Here is a tiny trained network, its code and every weight. The questions are about switching its units off for an input and a target symbol, where a switched-off unit gives its printed mean instead of its output.

import numpy as np


def w(rows, s, z=0):
    codes = np.array(rows[::2]) - 128.0
    scale = np.full(codes.shape[1], s)
    scale[-1] = z or s
    return codes * scale


def f(y):
    return np.maximum(y, 0)


def softmax(a):
    e = np.exp(a - a.max(-1, keepdims=True))
    return e / e.sum(-1, keepdims=True)


def log_softmax(a):
    a = a - a.max(-1, keepdims=True)
    return a - np.log(np.exp(a).sum(-1, keepdims=True))


def net(x, mask):
    ids = ['ΘΛΨαεζμξπστω'.index(c) for c in x.split()]
    T = len(ids)
    res = E[ids] + P[:T]
    r = res
    for j in range(2):
        rows = slice(3 * j, 3 * j + 3)
        q, k, v = (r @ M[0][rows].T for M in (Q, K, V))
        z = softmax(np.where(np.tri(T) > 0, q @ k.T / 3**0.5, -1e9)) @ v
        o = O[0][rows]
        res = res + np.where(mask[j], z, o[:, -1]) @ o[:, :-1]
    y = f(res @ A[0][:, :-1].T + A[0][:, -1])
    res = res + np.where(mask[2:6], y, B[0][:, -1]) @ B[0][:, :-1]
    return log_softmax(res[-1] @ U[:, :-1].T + U[:, -1])


Q, K, V, O, A, B = {}, {}, {}, {}, {}, {}
E = w([
[76,104,161,116,99,19],'Θ',
[91,59,98,165,140,41],'Λ',
[59,98,80,111,58,136],'Ψ',
[131,49,175,161,205,166],'α',
[132,30,88,123,220,212],'ε',
[139,3,129,146,119,151],'ζ',
[122,152,85,202,157,197],'μ',
[148,166,48,161,166,25],'ξ',
[68,178,121,220,51,74],'π',
[15,138,118,205,217,112],'σ',
[151,104,229,149,234,143],'τ',
[127,70,115,46,169,77],'ω',
],0.018)
P = w([
[229,161,100,106,112,223],'0',
[194,174,3,99,66,68],'1',
[180,149,19,147,179,110],'2',
[166,158,19,72,62,92],'3',
[108,190,8,107,88,59],'4',
[76,204,65,99,64,111],'5',
],0.0033)
Q[0] = w([
[162,109,136,70,195,119],'head 1',
[131,98,60,149,56,150],'head 1',
[107,2,76,120,185,59],'head 1',
[33,165,70,63,156,40],'head 2',
[236,245,40,229,64,68],'head 2',
[3,147,239,163,86,107],'head 2',
],0.0085)
K[0] = w([
[156,94,112,114,149,75],'head 1',
[33,184,49,174,99,135],'head 1',
[39,99,99,109,234,95],'head 1',
[28,77,39,47,177,16],'head 2',
[49,224,8,190,157,154],'head 2',
[26,227,255,171,118,133],'head 2',
],0.0072)
V[0] = w([
[140,151,134,105,73,165],'head 1',
[185,140,167,94,188,82],'head 1',
[254,89,90,129,118,110],'head 1',
[139,123,81,72,128,168],'head 2',
[142,203,82,240,59,44],'head 2',
[151,127,133,158,113,169],'head 2',
],0.0094)
O[0] = w([
[145,75,112,72,84,107,2],'head 1',
[51,121,180,105,127,124,104],'head 1',
[84,46,104,113,231,207,115],'head 1',
[43,255,122,163,124,105,123],'head 2',
[203,106,124,110,170,127,165],'head 2',
[191,125,83,154,130,179,71],'head 2',
],0.0098,0.0041)
A[0] = w([
[159,135,177,81,171,137,86],'neuron 1',
[135,32,127,129,132,116,61],'neuron 2',
[83,123,254,128,177,164,252],'neuron 3',
[116,111,160,20,114,113,58],'neuron 4',
],0.01,0.0017)
B[0] = w([
[200,87,102,30,76,156,144],'neuron 1',
[10,2,94,170,111,142,177],'neuron 2',
[123,191,185,70,64,132,254],'neuron 3',
[146,142,174,135,232,106,172],'neuron 4',
],0.0081)
U = w([
[152,64,188,127,144,39,43],'Θ',
[98,68,125,218,153,48,3],'Λ',
[132,133,28,33,60,119,158],'Ψ',
[124,110,187,188,114,137,145],'α',
[82,146,51,99,153,181,69],'ε',
[115,51,125,176,71,147,51],'ζ',
[183,195,106,183,173,164,160],'μ',
[198,107,107,57,219,113,99],'ξ',
[244,65,178,144,106,118,169],'π',
[143,181,159,255,155,56,226],'σ',
[179,118,200,113,94,113,192],'τ',
[110,216,132,121,162,36,179],'ω',
],0.008,0.0042)

Each question gives the input, a string of symbols that net reads in full, and the target symbol t.
The units are the heads (3 rows each of Q, K, V and O) and the neurons (one row each of A and B). Each row of codes is followed by its name. A weight is (code - 128) times the scale printed after its matrix; where a second scale follows, it is the last column's (O, A, B and U).
mask holds one flag per unit, heads first, then neurons. A switched-off unit (its flag False) gives its mean, the last column of its rows in O or B, instead of its output. The means were averaged over made-up inputs and are rounded, as every weight is.
A unit's drop is (log p(t) with every unit on - log p(t) with that unit switched off) / (log p(t) with every unit on - log p(t) with every unit switched off).
The circuit of an input: a set's keep is (log p(t) with only the set's units on - log p(t) with every unit switched off) / (log p(t) with every unit on - log p(t) with every unit switched off). Starting from all 6 units, units are removed one at a time, each time the one whose removal leaves the highest keep (on an exact tie, the one counted first), for as long as the keep stays at least 0.8.
units of the circuit, in order: the units of the circuit, biggest drop first
unit that matters most: the unit with the biggest drop
which heads matter: for each layer, one digit per head in row order, 1 if its drop is at least 0.15 and else 0, layers parted by /
drop when u is switched off: that unit's drop, to one decimal
input ω ω π ξ π, target π: unit that matters most -> head 2
input ε ω ω ξ, target ξ: units of the circuit, in order -> (head 2; head 1)
input Ψ ε σ Ψ ε, target σ: units of the circuit, in order -> (head 1; head 2)
input σ ζ ζ, target σ: units of the circuit, in order -> (head 1; head 2)
input α μ ε π π Θ, target Θ: units of the circuit, in order -> (head 2; neuron 2)
input ω Θ τ π σ ζ, target σ: which heads matter -> 10
input ω π π ω ω ξ, target ξ: which heads matter -> 01
input ω Θ ε α ξ π, target π: which heads matter -> 01
input Θ τ π Λ, target Λ: which heads matter -> 01
input ζ Λ ω ε, target ε: which heads matter -> 11
input ε α ζ α Λ, target Λ: drop when neuron 3 is switched off -> 0.2
input Ψ α α ω, target ω: drop when head 2 is switched off -> 1.5
input μ ε ζ, target ζ: drop when head 1 is switched off -> 0.3
input ω μ μ ζ, target ζ: unit that matters most -> neuron 2
